Below are the code and all the weights of a small trained network. Each question names an input and a class and asks about switching units off, where a switched-off unit gives its printed mean instead of its output.

import numpy as np


def w(rows, s, z=0):
    codes = np.array(rows[::2]) - 128.0
    scale = np.full(codes.shape[1], s)
    scale[-1] = z or s
    return codes * scale


def norm(h):
    return h / np.sqrt((h * h).mean(-1, keepdims=True) + 1e-5)


def f(y):
    return np.maximum(y, 0)


def log_softmax(a):
    a = a - a.max(-1, keepdims=True)
    return a - np.log(np.exp(a).sum(-1, keepdims=True))


def net(x, mask):
    res = np.array(x, float).reshape(1, 8) / 4 @ E
    u = 0
    for l in range(2):
        y = f(norm(res) @ A[l][:, :-1].T + A[l][:, -1])
        res = res + np.where(mask[u : u + 15], y, B[l][:, -1]) @ B[l][:, :-1]
        u += 15
    return log_softmax(norm(res)[-1] @ U[:, :-1].T + U[:, -1])


A, B = {}, {}
E = w([
[128,127,129,129],'x0',
[158,149,155,125],'x1',
[105,45,159,2],'x2',
[128,128,128,126],'x3',
[131,131,130,127],'x4',
[129,130,127,127],'x5',
[45,214,182,127],'x6',
[139,174,87,57],'x7',
],0.0015)
A[0] = w([
[156,162,116,211,3],'0.n1',
[136,228,122,163,129],'0.n2',
[248,96,150,122,216],'0.n3',
[198,147,216,105,148],'0.n4',
[48,164,67,108,78],'0.n5',
[104,205,50,131,85],'0.n6',
[165,103,48,187,91],'0.n7',
[157,100,38,88,102],'0.n8',
[193,153,194,131,154],'0.n9',
[64,67,161,179,64],'0.n10',
[138,146,184,102,163],'0.n11',
[90,188,162,68,130],'0.n12',
[129,126,114,54,157],'0.n13',
[150,140,134,179,168],'0.n14',
[44,253,109,112,85],'0.n15',
],0.0038,0.0026)
B[0] = w([
[120,116,29,140,157],'0.n1',
[70,116,97,57,216],'0.n2',
[99,155,199,133,250],'0.n3',
[14,63,49,123,181],'0.n4',
[142,87,179,163,155],'0.n5',
[97,45,91,68,171],'0.n6',
[98,138,168,50,183],'0.n7',
[119,145,253,171,180],'0.n8',
[87,81,85,188,177],'0.n9',
[99,49,195,167,156],'0.n10',
[103,84,148,131,186],'0.n11',
[143,117,165,154,203],'0.n12',
[109,159,74,137,203],'0.n13',
[117,58,125,118,199],'0.n14',
[159,158,202,130,218],'0.n15',
],0.0029,0.0025)
A[1] = w([
[151,175,17,254,191],'1.n1',
[138,149,70,72,149],'1.n2',
[165,168,157,32,184],'1.n3',
[155,183,74,174,5],'1.n4',
[240,92,90,134,33],'1.n5',
[82,78,163,102,228],'1.n6',
[214,106,123,170,47],'1.n7',
[84,75,36,127,106],'1.n8',
[117,213,49,143,186],'1.n9',
[202,68,151,98,124],'1.n10',
[143,93,200,122,137],'1.n11',
[118,45,135,176,123],'1.n12',
[222,102,133,125,42],'1.n13',
[43,117,131,164,165],'1.n14',
[173,222,114,72,115],'1.n15',
],0.0043,0.0011)
B[1] = w([
[121,78,114,10,187],'1.n1',
[172,129,146,186,151],'1.n2',
[161,72,123,220,188],'1.n3',
[44,45,98,13,138],'1.n4',
[1,190,226,220,137],'1.n5',
[158,166,39,126,255],'1.n6',
[60,178,176,80,138],'1.n7',
[107,226,122,118,166],'1.n8',
[123,56,106,41,160],'1.n9',
[36,194,191,155,166],'1.n10',
[110,184,108,108,200],'1.n11',
[203,132,107,140,202],'1.n12',
[95,220,177,158,138],'1.n13',
[221,146,124,154,226],'1.n14',
[170,29,137,200,151],'1.n15',
],0.0038,0.0035)
U = w([
[56,42,26,19,202],'0',
[31,239,253,232,125],'1',
[196,177,29,180,192],'2',
[208,182,51,182,91],'3',
[211,46,115,231,3],'4',
],0.0057,0.0018)

Each question gives the input, the list of numbers given to net, and the class t.
The units are the neurons (one row each of A and B). Each row of codes is followed by its name. A weight is (code - 128) times the scale printed after its matrix; where a second scale follows, it is the last column's (A, B and U).
mask holds one flag per neuron, layer by layer. A switched-off neuron (its flag False) gives its mean, the last column of its row in B, instead of its output. The means were averaged over made-up inputs and are rounded, as every weight is.
A unit's drop is (log p(t) with every unit on - log p(t) with that unit switched off) / (log p(t) with every unit on - log p(t) with every unit switched off).
The circuit of an input: a set's keep is (log p(t) with only the set's units on - log p(t) with every unit switched off) / (log p(t) with every unit on - log p(t) with every unit switched off). Starting from the 12 units with the biggest drops (on a tie, the unit counted first), units are removed one at a time, each time the one whose removal leaves the highest keep (on an exact tie, the one counted first), for as long as the keep stays at least 0.8.
units of the circuit, in order: the units of the circuit, biggest drop first
k most important neurons: the k neurons with the biggest drops, biggest first
top k neurons in layer l: the k neurons of layer l with the biggest drops, biggest first
drop when u is switched off: that unit's drop, to one decimal
input [5,4,-6,-1,0,-8,6,-7], class 4: top neuron in layer 0 -> (0.n3)
input [-4,-8,2,-7,-5,1,-8,0], class 1: 2 most important neurons -> (1.n10 0.n4)
input [5,0,-6,2,-2,1,5,4], class 0: top 2 neurons in layer 1 -> (1.n9 1.n12)
input [-6,-7,-7,7,2,5,-8,-4], class 1: top 2 neurons in layer 1 -> (1.n5 1.n7)
input [2,3,5,5,-4,6,7,7], class 1: 4 most important neurons -> (0.n15 1.n1 1.n12 0.n12)
input [-2,-1,-4,5,7,5,7,8], class 4: 4 most important neurons -> (1.n15 1.n3 0.n3 0.n15)
input [7,-5,-7,3,-3,-5,-7,4], class 0: 2 most important neurons -> (1.n1 0.n15)
input [-8,-2,-7,-6,-6,8,-4,-6], class 0: 2 most important neurons -> (1.n1 0.n1)
input [8,4,-6,7,-1,6,6,0], class 0: top 2 neurons in layer 1 -> (1.n9 1.n1)
input [-4,3,2,5,5,-6,-6,-6], class 1: top 3 neurons in layer 0 -> (0.n2 0.n13 0.n6)
input [-7,-4,-7,6,0,4,6,7], class 0: top 2 neurons in layer 1 -> (1.n9 1.n12)
input [-3,2,1,-5,8,7,7,-8], class 3: 2 most important neurons -> (1.n14 0.n3)
input [-2,-8,6,5,8,6,3,-8], class 2: top 2 neurons in layer 1 -> (1.n6 1.n12)
input [1,3,3,-8,1,-6,-2,5], class 4: units of the circuit, in order -> (1.n3)
input [-1,-5,-7,6,2,-2,7,5], class 0: 3 most important neurons -> (1.n9 0.n3 0.n8)
input [8,1,4,-6,3,2,-7,-3], class 1: top 2 neurons in layer 1 -> (1.n10 1.n14)
input [-3,4,5,6,-8,-8,-1,-4], class 3: top 4 neurons in layer 1 -> (1.n1 1.n12 1.n6 1.n9)
input [-5,1,6,0,1,-1,-7,2], class 1: 3 most important neurons -> (1.n10 0.n2 1.n1)
input [6,1,-4,-4,4,0,2,-2], class 0: 2 most important neurons -> (1.n1 0.n1)
input [3,5,4,-2,7,1,4,2], class 3: top neuron in layer 0 -> (0.n2)
input [7,-2,-4,-2,-3,2,3,8], class 4: top 2 neurons in layer 0 -> (0.n15 0.n4)
input [-4,-8,4,7,-6,-5,-3,7], class 2: top 3 neurons in layer 1 -> (1.n1 1.n2 1.n3)
input [-2,-5,4,0,-3,-1,5,8], class 4: 2 most important neurons -> (1.n3 1.n15)
input [3,-7,-2,-8,5,-4,-6,8], class 4: drop when 0.n3 is switched off -> 0.2
input [8,5,-3,2,2,5,-7,3], class 1: drop when 1.n14 is switched off -> 0.0
input [2,5,2,4,-6,5,-8,-5], class 1: drop when 1.n10 is switched off -> 0.3
input [0,2,3,1,-5,-3,-8,-3], class 1: drop when 1.n10 is switched off -> 0.2
input [-4,4,2,5,0,-5,0,0], class 2: most important neuron -> (1.n14)
